Below is a small trained network, with its code and all its weights. Each question gives an input and a class and asks what happens when units are switched off, that is, made to give their printed mean instead of their output.

import numpy as np


def w(rows, s, z=0):
    codes = np.array(rows[::2]) - 128.0
    scale = np.full(codes.shape[1], s)
    scale[-1] = z or s
    return codes * scale


def norm(h):
    return h / np.sqrt((h * h).mean(-1, keepdims=True) + 1e-5)


def f(y):
    return np.maximum(y, 0)


def log_softmax(a):
    a = a - a.max(-1, keepdims=True)
    return a - np.log(np.exp(a).sum(-1, keepdims=True))


def net(x, mask):
    res = np.array(x, float).reshape(1, 7) / 4 @ E
    u = 0
    for l in range(2):
        y = f(norm(res) @ A[l][:, :-1].T + A[l][:, -1])
        res = res + np.where(mask[u : u + 16], y, B[l][:, -1]) @ B[l][:, :-1]
        u += 16
    return log_softmax(norm(res)[-1] @ U[:, :-1].T + U[:, -1])


A, B = {}, {}
E = w([
[223,97,94,246,106,86,108,218,78,98],'x0',
[162,38,136,93,166,175,112,98,41,165],'x1',
[42,40,57,102,152,125,138,234,161,155],'x2',
[183,92,166,190,213,63,232,88,191,235],'x3',
[153,107,76,96,232,74,106,100,155,16],'x4',
[42,67,176,233,149,180,188,82,102,38],'x5',
[163,99,72,125,78,174,158,93,162,121],'x6',
],0.011)
A[0] = w([
[42,189,127,63,149,143,168,63,164,156,15],'L0N0',
[174,116,2,135,27,178,203,71,216,107,43],'L0N1',
[122,145,196,155,73,188,149,193,124,186,32],'L0N2',
[92,128,199,111,207,100,62,166,51,137,90],'L0N3',
[210,128,115,131,92,114,47,172,169,130,86],'L0N4',
[139,108,169,145,150,84,174,131,180,168,47],'L0N5',
[175,63,136,128,180,143,172,86,95,179,81],'L0N6',
[156,85,149,61,113,191,99,155,58,102,108],'L0N7',
[25,87,40,102,171,120,190,247,155,149,66],'L0N8',
[121,98,114,127,130,142,160,90,110,125,84],'L0N9',
[134,102,151,134,71,163,156,129,141,130,72],'L0N10',
[91,226,93,174,61,88,168,158,255,80,6],'L0N11',
[127,106,213,90,176,94,90,155,64,156,92],'L0N12',
[23,237,186,164,173,7,116,178,94,135,116],'L0N13',
[152,54,137,86,164,163,111,106,35,169,20],'L0N14',
[67,174,194,156,70,138,147,179,96,214,69],'L0N15',
],0.0099,0.014)
B[0] = w([
[93,138,153,85,168,158,112,93,133,140,163],'L0N0',
[186,68,98,109,126,192,138,106,135,117,167],'L0N1',
[125,127,91,152,67,145,159,86,91,155,146],'L0N2',
[156,101,99,118,109,161,143,122,157,110,178],'L0N3',
[93,143,156,106,149,164,184,152,119,131,197],'L0N4',
[111,141,105,168,140,131,107,111,141,155,153],'L0N5',
[93,157,89,156,114,134,74,118,150,123,191],'L0N6',
[109,153,112,189,150,115,100,109,178,164,215],'L0N7',
[104,76,174,105,66,68,118,119,121,130,211],'L0N8',
[132,136,134,101,127,143,129,157,140,136,143],'L0N9',
[131,128,99,119,132,121,136,97,114,123,135],'L0N10',
[128,175,190,173,108,136,102,185,251,101,171],'L0N11',
[155,122,117,134,108,165,129,119,161,130,164],'L0N12',
[187,84,105,119,104,200,135,113,185,111,253],'L0N13',
[145,83,208,138,164,132,59,164,145,145,144],'L0N14',
[128,130,68,120,93,131,163,80,98,137,183],'L0N15',
],0.016,0.0057)
A[1] = w([
[84,139,148,124,100,146,114,135,132,78,120],'L1N0',
[208,207,211,132,109,128,129,58,100,87,68],'L1N1',
[142,92,111,106,198,76,122,126,128,26,52],'L1N2',
[201,197,104,8,120,62,100,181,123,199,21],'L1N3',
[152,137,112,74,204,61,121,126,181,50,28],'L1N4',
[66,197,145,39,162,142,132,115,135,138,39],'L1N5',
[60,99,204,192,147,164,206,121,75,44,3],'L1N6',
[173,141,114,182,101,91,145,215,103,100,1],'L1N7',
[158,121,166,162,186,66,207,129,158,203,63],'L1N8',
[154,64,131,127,89,162,123,87,194,126,83],'L1N9',
[136,106,81,167,117,87,136,197,93,126,113],'L1N10',
[87,172,132,117,86,141,50,163,103,79,11],'L1N11',
[139,64,146,115,188,132,54,93,28,168,36],'L1N12',
[163,76,119,108,156,186,143,133,83,162,88],'L1N13',
[116,163,102,97,96,164,87,173,81,85,32],'L1N14',
[209,146,130,187,107,110,120,158,81,100,105],'L1N15',
],0.016,0.007)
B[1] = w([
[183,147,137,158,176,81,124,122,135,187,183],'L1N0',
[56,25,112,72,78,43,99,212,144,125,206],'L1N1',
[123,172,129,115,34,154,146,97,99,173,185],'L1N2',
[108,162,133,194,169,144,201,222,75,45,187],'L1N3',
[133,166,115,141,28,155,170,106,101,202,183],'L1N4',
[158,65,220,144,203,149,168,71,102,154,171],'L1N5',
[151,206,102,121,179,117,176,245,93,115,189],'L1N6',
[133,114,229,69,223,184,167,44,160,184,169],'L1N7',
[86,156,40,151,155,128,2,82,101,95,180],'L1N8',
[189,134,125,133,159,130,93,162,81,63,248],'L1N9',
[90,108,185,63,152,123,156,61,130,124,175],'L1N10',
[141,122,75,179,166,104,67,84,135,173,171],'L1N11',
[144,180,186,182,75,127,148,140,251,168,163],'L1N12',
[183,171,130,87,98,135,119,132,178,73,164],'L1N13',
[134,121,59,182,192,97,85,65,140,125,165],'L1N14',
[74,103,177,55,164,177,151,82,137,153,194],'L1N15',
],0.013,0.012)
U = w([
[119,153,51,199,204,104,29,64,116,145,131],'0',
[123,108,220,51,204,174,172,72,130,139,124],'1',
[132,209,118,158,182,128,203,247,85,83,126],'2',
[151,163,174,165,87,137,98,150,229,129,231],'3',
[132,171,93,121,1,138,188,70,62,178,141],'4',
[80,16,140,62,90,21,94,182,121,112,107],'5',
[211,89,81,78,138,190,110,133,138,63,122],'6',
[195,119,174,150,140,95,124,120,80,117,3],'7',
],0.019,0.0067)

Each question gives the input, the list of numbers given to net, and the class t.
The units are the neurons (one row each of A and B). Each row of codes is followed by its name. A weight is (code - 128) times the scale printed after its matrix; where a second scale follows, it is the last column's (A, B and U).
mask holds one flag per neuron, layer by layer. A switched-off neuron (its flag False) gives its mean, the last column of its row in B, instead of its output. The means were averaged over made-up inputs and are rounded, as every weight is.
A unit's drop is (log p(t) with every unit on - log p(t) with that unit switched off) / (log p(t) with every unit on - log p(t) with every unit switched off).
The circuit of an input: a set's keep is (log p(t) with only the set's units on - log p(t) with every unit switched off) / (log p(t) with every unit on - log p(t) with every unit switched off). Starting from the 12 units with the biggest drops (on a tie, the unit counted first), units are removed one at a time, each time the one whose removal leaves the highest keep (on an exact tie, the one counted first), for as long as the keep stays at least 0.8.
units of the circuit, in order: the units of the circuit, biggest drop first
unit that matters most: the unit with the biggest drop
top k neurons: the k neurons with the biggest drops, biggest first
k most important neurons of layer l: the k neurons of layer l with the biggest drops, biggest first
input [-2,-2,-6,-3,3,4,-5], class 5: top neuron => [L1N1]
input [-2,6,-5,4,7,3,7], class 4: 2 most important neurons of layer 1 => [L1N2, L1N4]
input [-2,7,6,7,8,-5,-6], class 4: 2 most important neurons of layer 1 => [L1N4, L1N2]
input [-1,2,8,8,-7,6,-4], class 0: top 2 neurons => [L1N8, L1N1]
input [3,6,2,-5,-1,-5,-4], class 3: top 2 neurons => [L0N14, L0N13]
input [-8,2,-7,-6,-8,-5,4], class 1: top 3 neurons => [L1N5, L1N4, L1N2]
input [4,-1,6,-5,-5,-7,5], class 2: top 2 neurons => [L1N3, L1N1]
input [1,2,-2,6,-5,7,-2], class 2: top 4 neurons => [L1N6, L0N7, L1N11, L1N14]
input [-5,8,-8,1,-2,-1,1], class 3: units of the circuit, in order => [L1N12, L0N14]
input [-7,-8,4,-8,0,0,4], class 0: 2 most important neurons of layer 1 => [L1N11, L1N14]
input [-1,-4,-7,-5,6,-6,-6], class 5: top 4 neurons => [L1N1, L1N6, L0N13, L1N9]
input [6,6,-1,0,-4,7,-7], class 2: top 2 neurons => [L1N6, L1N5]
input [0,7,3,2,-5,-4,7], class 3: 2 most important neurons of layer 0 => [L0N14, L0N13]
input [0,0,0,-4,2,0,-8], class 6: unit that matters most => L0N13
input [0,-5,7,-5,8,-4,5], class 4: units of the circuit, in order => [L1N4, L1N2]
input [6,-5,5,4,0,5,6], class 1: units of the circuit, in order => [L1N7, L1N10]
input [-4,6,6,5,-7,-3,3], class 4: 3 most important neurons of layer 0 => [L0N15, L0N13, L0N2]
input [7,7,-6,2,0,-3,-6], class 1: 2 most important neurons of layer 1 => [L1N15, L1N7]
input [-6,-4,0,-8,2,-6,7], class 0: units of the circuit, in order => [L1N14, L1N11]
input [4,3,4,6,6,-5,4], class 0: unit that matters most => L1N8
input [7,3,6,5,-3,-6,-1], class 1: top 3 neurons => [L1N10, L1N7, L1N1]
input [6,6,2,6,-2,3,-2], class 0: 2 most important neurons of layer 1 => [L1N8, L1N5]
input [5,-8,-1,-6,4,3,-1], class 3: top 2 neurons => [L0N11, L1N8]
input [-6,-2,8,2,-6,3,-8], class 5: 2 most important neurons of layer 1 => [L1N4, L1N2]
input [3,-5,3,5,8,0,7], class 4: top 3 neurons => [L1N4, L1N2, L0N13]
input [6,7,7,-1,5,2,-3], class 3: top 2 neurons => [L1N12, L1N1]
